Here is a tiny trained network, its code and every weight. The questions are about switching its units off for an input and a target symbol, where a switched-off unit gives its printed mean instead of its output.

import numpy as np


def w(rows, s, z=0):
    codes = np.array(rows[::2]) - 128.0
    scale = np.full(codes.shape[1], s)
    scale[-1] = z or s
    return codes * scale


def f(y):
    return y / 2 * (1 + np.tanh(0.7978845608 * (y + 0.044715 * y**3)))


def softmax(a):
    e = np.exp(a - a.max(-1, keepdims=True))
    return e / e.sum(-1, keepdims=True)


def log_softmax(a):
    a = a - a.max(-1, keepdims=True)
    return a - np.log(np.exp(a).sum(-1, keepdims=True))


def net(x, mask):
    ids = ['αδεζξτω'.index(c) for c in x.split()]
    T = len(ids)
    res = E[ids] + P[:T]
    u = 0
    for l in range(3):
        q, k, v = (res @ M[l].T for M in (Q, K, V))
        z = softmax(np.where(np.tri(T) > 0, q @ k.T / 4**0.5, -1e9)) @ v
        res = res + np.where(mask[u], z, O[l][:, -1]) @ O[l][:, :-1]
        u += 1
        y = f(res @ A[l][:, :-1].T + A[l][:, -1])
        res = res + np.where(mask[u : u + 4], y, B[l][:, -1]) @ B[l][:, :-1]
        u += 4
    return log_softmax(res[-1] @ U[:, :-1].T + U[:, -1])


Q, K, V, O, A, B = {}, {}, {}, {}, {}, {}
E = w([
[133,173,173,138,102,182,142,109,123,52,139],'α',
[176,99,134,77,181,105,90,120,164,115,178],'δ',
[103,100,5,188,125,143,129,123,157,184,181],'ε',
[220,154,81,151,88,114,67,99,135,135,177],'ζ',
[106,162,127,165,165,87,85,128,118,58,121],'ξ',
[98,118,142,127,108,163,151,113,76,65,120],'τ',
[133,185,158,181,86,142,192,146,145,90,90],'ω',
],0.024)
P = w([
[103,254,76,51,114,33,135,126,150,112,86],'0',
[125,144,149,70,110,119,140,201,103,136,113],'1',
[146,109,133,118,136,119,90,206,124,119,146],'2',
[150,119,121,126,164,126,86,190,136,129,140],'3',
[152,138,73,97,151,148,92,163,153,121,140],'4',
[159,137,109,86,156,161,85,129,141,154,178],'5',
[164,132,73,71,157,171,82,125,155,148,177],'6',
[134,132,71,79,137,192,66,103,173,192,114],'7',
[124,134,87,78,141,184,78,66,190,201,59],'8',
],0.0084)
Q[0] = w([
[137,93,91,134,104,82,145,125,76,166,68],'L0H1',
[196,172,127,155,101,82,112,121,189,145,122],'L0H1',
[134,49,142,84,24,99,80,78,7,127,115],'L0H1',
[110,98,106,160,128,135,142,2,145,118,105],'L0H1',
],0.0071)
K[0] = w([
[124,126,142,168,87,49,136,150,1,130,45],'L0H1',
[145,170,108,160,2,167,80,183,174,172,126],'L0H1',
[242,121,167,173,139,125,121,51,72,119,22],'L0H1',
[130,94,114,146,74,89,146,38,129,143,70],'L0H1',
],0.0055)
V[0] = w([
[69,64,160,147,93,209,96,58,150,136,156],'L0H1',
[252,115,105,86,98,187,96,153,95,32,75],'L0H1',
[153,62,73,136,199,154,157,124,54,210,105],'L0H1',
[216,131,210,49,132,1,159,200,177,51,211],'L0H1',
],0.0046)
O[0] = w([
[119,158,113,107,57,154,124,122,193,139,95,64],'L0H1',
[183,112,139,94,156,118,172,115,32,116,65,227],'L0H1',
[132,154,48,152,97,165,128,122,154,150,128,60],'L0H1',
[66,137,171,141,170,151,162,94,168,164,8,254],'L0H1',
],0.013,0.0041)
A[0] = w([
[205,168,126,138,53,14,121,136,174,158,181,78],'L0N1',
[139,63,166,99,163,147,96,126,170,149,117,131],'L0N2',
[17,86,119,126,127,115,156,167,106,108,78,7],'L0N3',
[111,125,61,142,101,155,169,137,63,127,255,179],'L0N4',
],0.0069,0.0021)
B[0] = w([
[60,160,248,87,196,209,13,216,125,175,70,238],'L0N1',
[50,131,15,40,36,74,190,86,116,76,41,220],'L0N2',
[160,85,81,216,214,157,18,111,22,102,58,183],'L0N3',
[177,83,144,161,2,194,154,91,68,73,121,253],'L0N4',
],0.0067,0.0046)
Q[1] = w([
[53,204,115,160,143,216,134,38,166,154,53],'L1H1',
[130,103,35,162,83,11,232,139,208,148,199],'L1H1',
[111,175,85,87,143,139,231,239,105,233,143],'L1H1',
[104,158,68,90,181,178,3,28,150,138,176],'L1H1',
],0.0052)
K[1] = w([
[171,21,21,122,114,195,140,63,254,107,112],'L1H1',
[18,164,105,86,103,58,229,222,139,100,103],'L1H1',
[21,211,215,89,191,28,255,123,91,78,117],'L1H1',
[71,75,126,152,94,195,13,85,65,70,166],'L1H1',
],0.0052)
V[1] = w([
[119,112,121,145,76,101,66,135,99,139,147],'L1H1',
[122,162,117,47,205,120,176,174,116,18,137],'L1H1',
[80,117,103,129,103,104,178,164,231,43,143],'L1H1',
[189,137,77,2,172,154,83,223,202,114,105],'L1H1',
],0.0066)
O[1] = w([
[125,82,155,104,255,62,121,120,181,47,27,168],'L1H1',
[112,120,197,60,92,88,16,128,182,158,50,102],'L1H1',
[202,50,148,59,99,59,176,132,79,56,191,3],'L1H1',
[151,193,79,149,175,168,54,154,152,134,119,128],'L1H1',
],0.0081,0.0078)
A[1] = w([
[186,49,132,148,59,129,164,129,132,154,98,33],'L1N1',
[121,223,146,77,126,22,84,136,75,8,164,250],'L1N2',
[134,229,214,122,154,254,50,177,171,148,85,82],'L1N3',
[111,110,132,128,154,178,171,129,106,124,163,55],'L1N4',
],0.0064,0.0021)
B[1] = w([
[114,209,30,205,141,79,132,119,199,41,19,132],'L1N1',
[46,41,180,114,132,174,209,186,111,95,111,154],'L1N2',
[250,87,148,88,164,123,141,191,122,2,184,252],'L1N3',
[182,164,185,127,147,91,115,141,252,153,118,145],'L1N4',
],0.0088,0.018)
Q[2] = w([
[241,120,183,113,192,162,139,217,102,187,208],'L2H1',
[77,115,100,123,28,182,83,119,92,114,221],'L2H1',
[190,96,160,73,129,255,14,149,168,39,31],'L2H1',
[53,41,227,48,117,114,107,179,109,148,76],'L2H1',
],0.0052)
K[2] = w([
[191,85,119,157,68,137,187,151,196,157,149],'L2H1',
[146,145,134,81,62,80,121,203,63,129,128],'L2H1',
[195,116,18,65,195,145,111,2,207,173,169],'L2H1',
[136,144,126,23,231,64,165,101,134,106,33],'L2H1',
],0.0066)
V[2] = w([
[72,224,159,126,79,145,184,159,74,94,90],'L2H1',
[64,156,140,23,127,235,117,223,191,209,34],'L2H1',
[142,22,83,128,216,180,117,117,2,166,16],'L2H1',
[187,213,139,116,109,110,211,213,157,127,86],'L2H1',
],0.0052)
O[2] = w([
[66,123,155,139,108,100,59,139,149,118,190,49],'L2H1',
[144,204,86,98,81,167,202,71,253,211,131,160],'L2H1',
[96,145,86,172,80,148,109,152,86,174,69,254],'L2H1',
[177,187,125,164,28,138,219,124,117,188,135,215],'L2H1',
],0.012,0.006)
A[2] = w([
[119,110,77,101,171,26,153,172,102,97,185,4],'L2N1',
[158,98,118,70,170,187,99,114,169,108,112,61],'L2N2',
[101,121,112,92,103,138,114,101,150,157,122,180],'L2N3',
[82,118,101,108,67,179,2,102,77,89,149,120],'L2N4',
],0.0076,0.0017)
B[2] = w([
[117,253,177,135,117,193,46,98,207,190,99,195],'L2N1',
[98,194,105,90,77,117,149,184,135,223,96,248],'L2N2',
[151,117,145,180,157,138,213,32,18,8,131,181],'L2N3',
[49,44,119,181,227,222,123,95,74,239,184,154],'L2N4',
],0.0075,0.012)
U = w([
[151,86,140,99,77,127,88,155,142,76,105,152],'α',
[164,193,170,171,128,178,84,93,176,148,54,2],'δ',
[171,121,137,194,135,117,145,100,170,62,122,41],'ε',
[177,174,130,185,126,98,133,134,23,118,117,87],'ζ',
[140,31,111,118,178,71,162,238,176,169,80,198],'ξ',
[134,131,128,168,145,170,173,158,76,196,197,252],'τ',
[88,255,122,219,79,60,111,181,79,135,143,214],'ω',
],0.0055,0.0025)

Each question gives the input, a string of symbols that net reads in full, and the target symbol t.
The units are the heads (4 rows each of Q, K, V and O) and the neurons (one row each of A and B). Each row of codes is followed by its name. A weight is (code - 128) times the scale printed after its matrix; where a second scale follows, it is the last column's (O, A, B and U).
mask holds one flag per unit, layer by layer, with each layer's heads first. A switched-off unit (its flag False) gives its mean, the last column of its rows in O or B, instead of its output. The means were averaged over made-up inputs and are rounded, as every weight is.
A unit's drop is (log p(t) with every unit on - log p(t) with that unit switched off) / (log p(t) with every unit on - log p(t) with every unit switched off).
The circuit of an input: a set's keep is (log p(t) with only the set's units on - log p(t) with every unit switched off) / (log p(t) with every unit on - log p(t) with every unit switched off). Starting from the 12 units with the biggest drops (on a tie, the unit counted first), units are removed one at a time, each time the one whose removal leaves the highest keep (on an exact tie, the one counted first), for as long as the keep stays at least 0.8.
units of the circuit, in order: the units of the circuit, biggest drop first
most important unit: the unit with the biggest drop
top k neurons: the k neurons with the biggest drops, biggest first
k most important neurons of layer l: the k neurons of layer l with the biggest drops, biggest first
input δ ε ε τ, target ε: units of the circuit, in order	(L1N4 L1H1 L0H1)
input τ τ τ, target τ: units of the circuit, in order	(L2N4 L2H1 L0N3)
input α δ ε ζ ζ α ζ ζ τ, target ζ: top neuron	(L0N4)
input ξ ε α ε τ, target ε: top 2 neurons	(L1N4 L0N2)
input δ α ω δ ζ α ξ α ξ, target ζ: 3 most important neurons of layer 1	(L1N3 L1N2 L1N4)
input ζ τ τ δ ξ, target δ: units of the circuit, in order	(L0H1 L1H1)
input ζ α δ δ ω τ, target δ: units of the circuit, in order	(L0H1 L1H1)
input τ ξ ζ ω τ ε α ε, target ε: 2 most important neurons of layer 1	(L1N4 L1N1)
input ζ ξ ξ ε ω τ ε ξ, target ε: units of the circuit, in order	(L0H1 L1H1 L2H1)
input ω ε τ α δ ξ, target ω: top 4 neurons	(L0N4 L1N2 L1N3 L2N1)
input δ τ τ δ τ τ, target δ: units of the circuit, in order	(L2H1 L1H1)
input ξ τ ω, target ω: top 3 neurons	(L1N2 L0N1 L1N3)
input α α ε α ε, target ε: top 3 neurons	(L0N4 L1N1 L0N1)
input τ τ τ δ ξ, target δ: 3 most important neurons of layer 0	(L0N2 L0N3 L0N1)
input τ ω τ τ α ζ α, target ζ: top 2 neurons	(L1N3 L0N1)
input τ ξ α, target α: 2 most important neurons of layer 1	(L1N3 L1N2)
input ζ α α, target ζ: units of the circuit, in order	(L1N3 L2H1 L1H1 L0N1)
input δ τ τ α ε δ δ ε ω, target ε: 3 most important neurons of layer 0	(L0N4 L0N1 L0N2)
input ξ δ δ δ, target δ: units of the circuit, in order	(L2H1 L0H1)
input τ ε ω δ δ ζ α, target ε: units of the circuit, in order	(L1H1 L0H1 L0N4)
input ε ξ ζ ω, target α: units of the circuit, in order	(L0H1 L0N4 L2H1)
input α ξ ω, target ω: units of the circuit, in order	(L2H1)
input δ ε ζ ε ω α τ τ ω, target ε: units of the circuit, in order	(L0H1 L2H1)
input ξ δ α δ δ δ ζ ω, target ζ: most important unit	L1H1
input ω ζ δ ζ ζ ξ, target ζ: units of the circuit, in order	(L1H1 L1N3 L2H1 L0N2)
input τ ε α ζ τ ζ ζ δ ω, target α: 3 most important neurons of layer 1	(L1N3 L1N2 L1N4)
